Here is a tiny trained network, its code and every weight. The questions are about switching its units off for an input and a target symbol, where a switched-off unit gives its printed mean instead of its output.

import numpy as np


def w(rows, s, z=0):
    codes = np.array(rows[::2]) - 128.0
    scale = np.full(codes.shape[1], s)
    scale[-1] = z or s
    return codes * scale


def norm(h):
    return h / np.sqrt((h * h).mean(-1, keepdims=True) + 1e-5)


def f(y):
    return y / 2 * (1 + np.tanh(0.7978845608 * (y + 0.044715 * y**3)))


def softmax(a):
    e = np.exp(a - a.max(-1, keepdims=True))
    return e / e.sum(-1, keepdims=True)


def log_softmax(a):
    a = a - a.max(-1, keepdims=True)
    return a - np.log(np.exp(a).sum(-1, keepdims=True))


def net(x, mask):
    ids = ['βγδεθλμξπτφψω'.index(c) for c in x.split()]
    T = len(ids)
    res = E[ids] + P[:T]
    u = 0
    for l in range(3):
        q, k, v = (norm(res) @ M[l].T for M in (Q, K, V))
        z = softmax(np.where(np.tri(T) > 0, q @ k.T / 2**0.5, -1e9)) @ v
        res = res + np.where(mask[u], z, O[l][:, -1]) @ O[l][:, :-1]
        u += 1
        y = f(norm(res) @ A[l][:, :-1].T + A[l][:, -1])
        res = res + np.where(mask[u : u + 4], y, B[l][:, -1]) @ B[l][:, :-1]
        u += 4
    return log_softmax(norm(res)[-1] @ U[:, :-1].T + U[:, -1])


Q, K, V, O, A, B = {}, {}, {}, {}, {}, {}
E = w([
[163,174,153,94],'β',
[120,186,165,104],'γ',
[163,127,87,135],'δ',
[130,160,158,149],'ε',
[168,135,127,88],'θ',
[107,121,1,120],'λ',
[158,83,69,149],'μ',
[126,104,83,149],'ξ',
[144,154,173,121],'π',
[107,173,117,146],'τ',
[133,117,65,112],'φ',
[84,181,60,102],'ψ',
[158,119,100,112],'ω',
],0.0098)
P = w([
[53,186,205,239],'0',
[132,97,179,147],'1',
[180,254,23,105],'2',
[42,75,151,25],'3',
[140,101,174,147],'4',
[198,242,49,101],'5',
[36,32,106,47],'6',
[141,103,174,147],'7',
[202,239,63,98],'8',
[13,27,97,98],'9',
[141,102,173,148],'10',
[208,235,71,98],'11',
],0.0076)
Q[0] = w([
[127,188,115,190],'L0H0',
[55,1,151,214],'L0H0',
],0.0053)
K[0] = w([
[107,175,116,119],'L0H0',
[173,48,138,1],'L0H0',
],0.0059)
V[0] = w([
[186,132,119,104],'L0H0',
[252,141,134,160],'L0H0',
],0.0018)
O[0] = w([
[171,94,172,2,6],'L0H0',
[125,149,84,110,88],'L0H0',
],0.0075,0.00022)
A[0] = w([
[2,191,137,127,223],'L0N0',
[92,57,18,119,254],'L0N1',
[233,103,128,61,7],'L0N2',
[183,54,241,121,67],'L0N3',
],0.0063,0.0022)
B[0] = w([
[167,71,147,1,176],'L0N0',
[156,110,186,53,253],'L0N1',
[20,95,93,87,138],'L0N2',
[233,43,206,79,141],'L0N3',
],0.0066,0.0049)
Q[1] = w([
[186,244,48,139],'L1H0',
[186,94,114,217],'L1H0',
],0.011)
K[1] = w([
[2,150,112,189],'L1H0',
[166,110,158,220],'L1H0',
],0.0098)
V[1] = w([
[88,185,127,45],'L1H0',
[253,158,99,106],'L1H0',
],0.0064)
O[1] = w([
[53,136,121,182,142],'L1H0',
[209,137,19,255,3],'L1H0',
],0.0094,0.00059)
A[1] = w([
[180,8,134,145,2],'L1N0',
[36,211,68,100,123],'L1N1',
[175,111,235,232,143],'L1N2',
[255,195,176,90,53],'L1N3',
],0.008,0.0029)
B[1] = w([
[94,90,153,176,251],'L1N0',
[254,38,212,199,232],'L1N1',
[107,238,175,82,203],'L1N2',
[220,179,72,121,246],'L1N3',
],0.0072,0.0028)
Q[2] = w([
[132,205,146,134],'L2H0',
[126,42,254,89],'L2H0',
],0.0092)
K[2] = w([
[106,244,158,93],'L2H0',
[255,92,108,73],'L2H0',
],0.0089)
V[2] = w([
[74,70,85,2],'L2H0',
[78,118,65,74],'L2H0',
],0.0022)
O[2] = w([
[200,104,145,28,194],'L2H0',
[123,254,99,151,2],'L2H0',
],0.006,0.00051)
A[2] = w([
[121,138,32,132,253],'L2N0',
[203,169,93,119,139],'L2N1',
[83,84,115,149,58],'L2N2',
[6,138,144,92,218],'L2N3',
],0.015,0.0038)
B[2] = w([
[154,205,195,176,170],'L2N0',
[58,92,102,144,255],'L2N1',
[106,110,40,86,146],'L2N2',
[5,171,172,182,225],'L2N3',
],0.012,0.007)
U = w([
[182,172,152,194,63],'β',
[179,57,123,197,170],'γ',
[132,184,7,182,3],'δ',
[75,32,39,142,23],'ε',
[180,179,141,204,126],'θ',
[191,81,184,122,155],'λ',
[181,186,27,61,230],'μ',
[152,100,157,4,178],'ξ',
[141,118,106,236,34],'π',
[201,74,167,80,221],'τ',
[44,127,241,148,157],'φ',
[212,112,217,161,129],'ψ',
[43,70,84,89,63],'ω',
],0.011,0.0026)

Each question gives the input, a string of symbols that net reads in full, and the target symbol t.
The units are the heads (2 rows each of Q, K, V and O) and the neurons (one row each of A and B). Each row of codes is followed by its name. A weight is (code - 128) times the scale printed after its matrix; where a second scale follows, it is the last column's (O, A, B and U).
mask holds one flag per unit, layer by layer, with each layer's heads first. A switched-off unit (its flag False) gives its mean, the last column of its rows in O or B, instead of its output. The means were averaged over made-up inputs and are rounded, as every weight is.
A unit's drop is (log p(t) with every unit on - log p(t) with that unit switched off) / (log p(t) with every unit on - log p(t) with every unit switched off).
The circuit of an input: a set's keep is (log p(t) with only the set's units on - log p(t) with every unit switched off) / (log p(t) with every unit on - log p(t) with every unit switched off). Starting from the 12 units with the biggest drops (on a tie, the unit counted first), units are removed one at a time, each time the one whose removal leaves the highest keep (on an exact tie, the one counted first), for as long as the keep stays at least 0.8.
units of the circuit, in order: the units of the circuit, biggest drop first
k most important neurons: the k neurons with the biggest drops, biggest first
k most important neurons of layer l: the k neurons of layer l with the biggest drops, biggest first
input ψ μ μ ε δ ξ ω τ μ π ξ ε, target ψ: 2 most important neurons	L1N1; L2N3
input μ μ τ γ μ δ τ ε μ ψ β, target δ: units of the circuit, in order	L1H0; L1N3; L2N1
input μ τ ξ π τ τ τ δ γ, target μ: units of the circuit, in order	L2N3; L1N3
input ε δ μ, target ε: units of the circuit, in order	L2N1; L2N3
input ξ ξ φ ω ξ ψ ξ μ θ, target ξ: units of the circuit, in order	L1H0; L2N3
input ε μ θ ε ε λ ξ μ ε, target ε: 2 most important neurons	L2N1; L2N0
input ξ φ ξ ξ ε μ θ λ γ β μ μ, target ξ: units of the circuit, in order	L1H0
input φ δ ξ, target φ: units of the circuit, in order	L0N0; L0N1; L0H0; L1H0
input φ τ ξ μ δ μ θ μ μ ξ μ μ, target φ: units of the circuit, in order	L0N0; L0H0; L0N1; L1H0
input μ φ μ δ μ μ λ, target φ: 3 most important neurons	L0N1; L2N0; L1N3
input τ δ ξ δ ξ φ β τ φ τ ε, target θ: units of the circuit, in order	L1N2; L1H0; L2N3
input γ ε τ δ λ π ξ β ξ π π, target ψ: units of the circuit, in order	L0N3; L1H0
input ε φ φ μ φ ε τ δ π γ μ δ, target ε: 3 most important neurons	L2N1; L1N1; L0N3
input μ ξ δ λ τ μ λ ω μ, target μ: 2 most important neurons of layer 0	L0N2; L0N3
input ε θ π γ π τ, target ε: 3 most important neurons	L2N1; L1N1; L2N0
input ξ ω μ τ ξ λ, target ξ: units of the circuit, in order	L1H0; L1N1
input ξ γ λ β ξ ψ ξ ε β, target ξ: most important neuron of layer 0	L0N0
input τ τ θ δ μ ω δ ε τ μ μ μ, target τ: 2 most important neurons	L1N1; L2N3
input μ μ τ π δ μ ε μ β, target μ: 2 most important neurons of layer 0	L0N2; L0N3
input π μ μ γ ξ π τ π μ μ β, target δ: 3 most important neurons	L1N3; L2N1; L0N3
